M =
[[128 124 135 125 116 125 128 141]
 [125 129 123 120 133 121 121 138]
 [129 125 137 125 121 135 139 135]
 [128 132 113 131 135 127 122 123]
 [129 124 137 125 118 130 134 138]
 [127 123 141 110 126 135 142 151]]
Rows and columns are counted from 1.
(1, 1) -> 128
(2, 1) -> 125
(5, 5) -> 118
(2, 4) -> 120
(1, 5) -> 116
(5, 3) -> 137
(6, 4) -> 110
(2, 3) -> 123
(4, 8) -> 123
(1, 4) -> 125
(5, 6) -> 130
(2, 5) -> 133
(4, 2) -> 132
(4, 7) -> 122
(1, 7) -> 128
(3, 3) -> 137

B =
[[128 126 127 128 127]
 [128 126 128 128 127]
 [128 129 128 128 128]
 [127 132 129 127 131]
 [128 126 127 128 127]
 [132 102 119 135 112]]
Rows and columns are counted from 1.
(1, 1) => 128
(2, 5) => 127
(2, 4) => 128
(6, 4) => 135
(4, 4) => 127
(1, 4) => 128
(5, 3) => 127
(6, 1) => 132
(3, 2) => 129
(1, 3) => 127
(5, 5) => 127

W =
[[119 123 117 130 113 143 122 138 132 132 114 123 128 134 114 122]
 [143 137 129 131 136 114 136 132 131 129 146 126 127 127 138 126]
 [116 123 139 121 133 131 125 108 120 120 118 140 130 122 127 138]
 [116 133 124 124 123 133 129 114 129 123 120 138 129 125 118 130]
 [113 114 131 125 122 143 118 126 122 127 108 129 129 130 120 132]
 [117 144 115 124 118 131 135 114 135 124 125 140 129 124 114 126]
 [123 136 136 121 138 120 133 104 124 118 131 143 130 119 131 137]
 [117 112 143 123 134 135 119 118 116 123 113 132 129 126 130 138]
 [128 134 137 123 139 118 133 109 124 121 134 139 129 120 135 136]]
Rows and columns are counted from 1.
row 1 col 1	119
row 2 col 12	126
row 9 col 3	137
row 8 col 9	116
row 6 col 4	124
row 4 col 15	118
row 3 col 11	118
row 7 col 3	136
row 9 col 5	139
row 4 col 13	129
row 8 col 10	123
row 4 col 12	138
row 1 col 16	122
row 2 col 15	138
row 9 col 14	120
row 6 col 16	126
row 6 col 13	129
row 3 col 7	125
row 6 col 6	131
row 7 col 8	104
row 5 col 15	120
row 8 col 6	135
row 2 col 3	129
row 6 col 14	124
row 7 col 1	123
row 5 col 11	108
row 3 col 8	108
row 3 col 15	127
row 6 col 7	135
row 2 col 16	126
row 8 col 8	118
row 9 col 6	118
row 1 col 9	132
row 8 col 3	143
row 8 col 2	112

a =
[[141 146 140 132 131 140 137]
 [140 145 140 131 130 139 136]
 [131 116 128 141 143 116 133]
 [129 116 127 140 142 116 131]
 [143 149 142 131 130 141 138]
 [131 116 128 142 144 116 133]
 [129 115 126 139 141 116 131]
 [142 148 141 132 131 140 138]
 [130 116 127 141 143 116 132]
 [129 115 127 140 142 116 131]
 [141 148 141 131 130 141 137]
 [141 146 141 132 131 140 137]
 [140 145 140 131 130 139 136]
 [132 116 129 142 144 116 133]
 [141 147 141 132 131 140 137]
 [142 149 141 130 129 141 137]]
Rows and columns are counted from 1.
(1, 1) -> 141
(14, 6) -> 116
(5, 7) -> 138
(2, 4) -> 131
(16, 3) -> 141
(8, 2) -> 148
(3, 3) -> 128
(15, 1) -> 141
(5, 3) -> 142
(1, 4) -> 132
(4, 2) -> 116
(10, 6) -> 116
(2, 6) -> 139
(8, 5) -> 131
(5, 2) -> 149
(5, 5) -> 130
(3, 7) -> 133
(12, 5) -> 131
(16, 4) -> 130
(2, 1) -> 140
(5, 1) -> 143
(11, 3) -> 141
(14, 5) -> 144
(9, 1) -> 130
(7, 3) -> 126
(3, 5) -> 143
(13, 5) -> 130
(9, 4) -> 141
(3, 1) -> 131
(13, 6) -> 139
(4, 7) -> 131
(4, 4) -> 140

X =
array([[117, 125, 125, 151, 115, 129, 121, 127, 135, 136, 121, 130, 111,
        131, 126],
       [140, 132, 132, 121, 140, 134, 137, 134, 130, 129, 134, 132, 143,
        132, 135],
       [117, 125, 125, 151, 115, 129, 121, 127, 135, 136, 121, 130, 111,
        131, 126],
       [142, 132, 132, 120, 141, 135, 138, 135, 130, 129, 135, 133, 144,
        132, 136],
       [141, 132, 132, 120, 141, 135, 138, 134, 130, 129, 134, 133, 143,
        132, 135]])
Rows and columns are counted from 1.
(1, 1): 117
(1, 9): 135
(1, 6): 129
(2, 6): 134
(4, 5): 141
(3, 11): 121
(2, 9): 130
(2, 12): 132
(2, 5): 140
(3, 15): 126
(5, 5): 141
(4, 15): 136
(5, 3): 132
(5, 15): 135
(5, 9): 130
(5, 6): 135
(4, 2): 132
(2, 10): 129
(1, 2): 125
(5, 4): 120
(3, 4): 151
(4, 11): 135
(4, 14): 132
(4, 9): 130
(1, 4): 151
(3, 13): 111
(5, 2): 132
(1, 11): 121
(2, 4): 121
(3, 10): 136
(3, 14): 131
(1, 14): 131

data =
[[145 137 128 122]
 [117 129 125 110]
 [134 126 128 141]
 [119 129 125 109]
 [131 125 127 141]
 [121 131 126 108]
 [122 132 126 108]
 [134 125 127 143]
 [133 126 127 139]
 [128 135 127 107]
 [111 121 124 122]
 [119 130 126 109]
 [117 128 124 110]
 [114 125 122 113]]
Rows and columns are counted from 1.
row 1 col 1: 145
row 3 col 3: 128
row 8 col 4: 143
row 10 col 2: 135
row 3 col 1: 134
row 2 col 3: 125
row 5 col 1: 131
row 8 col 2: 125
row 7 col 2: 132
row 6 col 3: 126
row 14 col 2: 125
row 8 col 3: 127
row 10 col 4: 107
row 5 col 3: 127
row 6 col 1: 121
row 13 col 3: 124
row 4 col 3: 125
row 10 col 3: 127
row 4 col 2: 129
row 14 col 3: 122
row 3 col 4: 141
row 12 col 4: 109

grid =
[[106 148 128 141 110 110 135 143]
 [147 111 144 110 112 148 147 112]
 [106 111 136 146 146 109 139 145]]
Indices start at 1.
row 1 col 1	106
row 3 col 3	136
row 3 col 5	146
row 2 col 4	110
row 1 col 8	143
row 1 col 6	110
row 3 col 6	109
row 1 col 2	148
row 2 col 2	111

arr =
[[104 141 134 135 141 150 154 104]
 [113 103 153 110 117 157 105 103]]
Rows and columns are counted from 1.
(1, 1): 104
(1, 5): 141
(1, 7): 154
(2, 5): 117
(1, 6): 150
(1, 8): 104
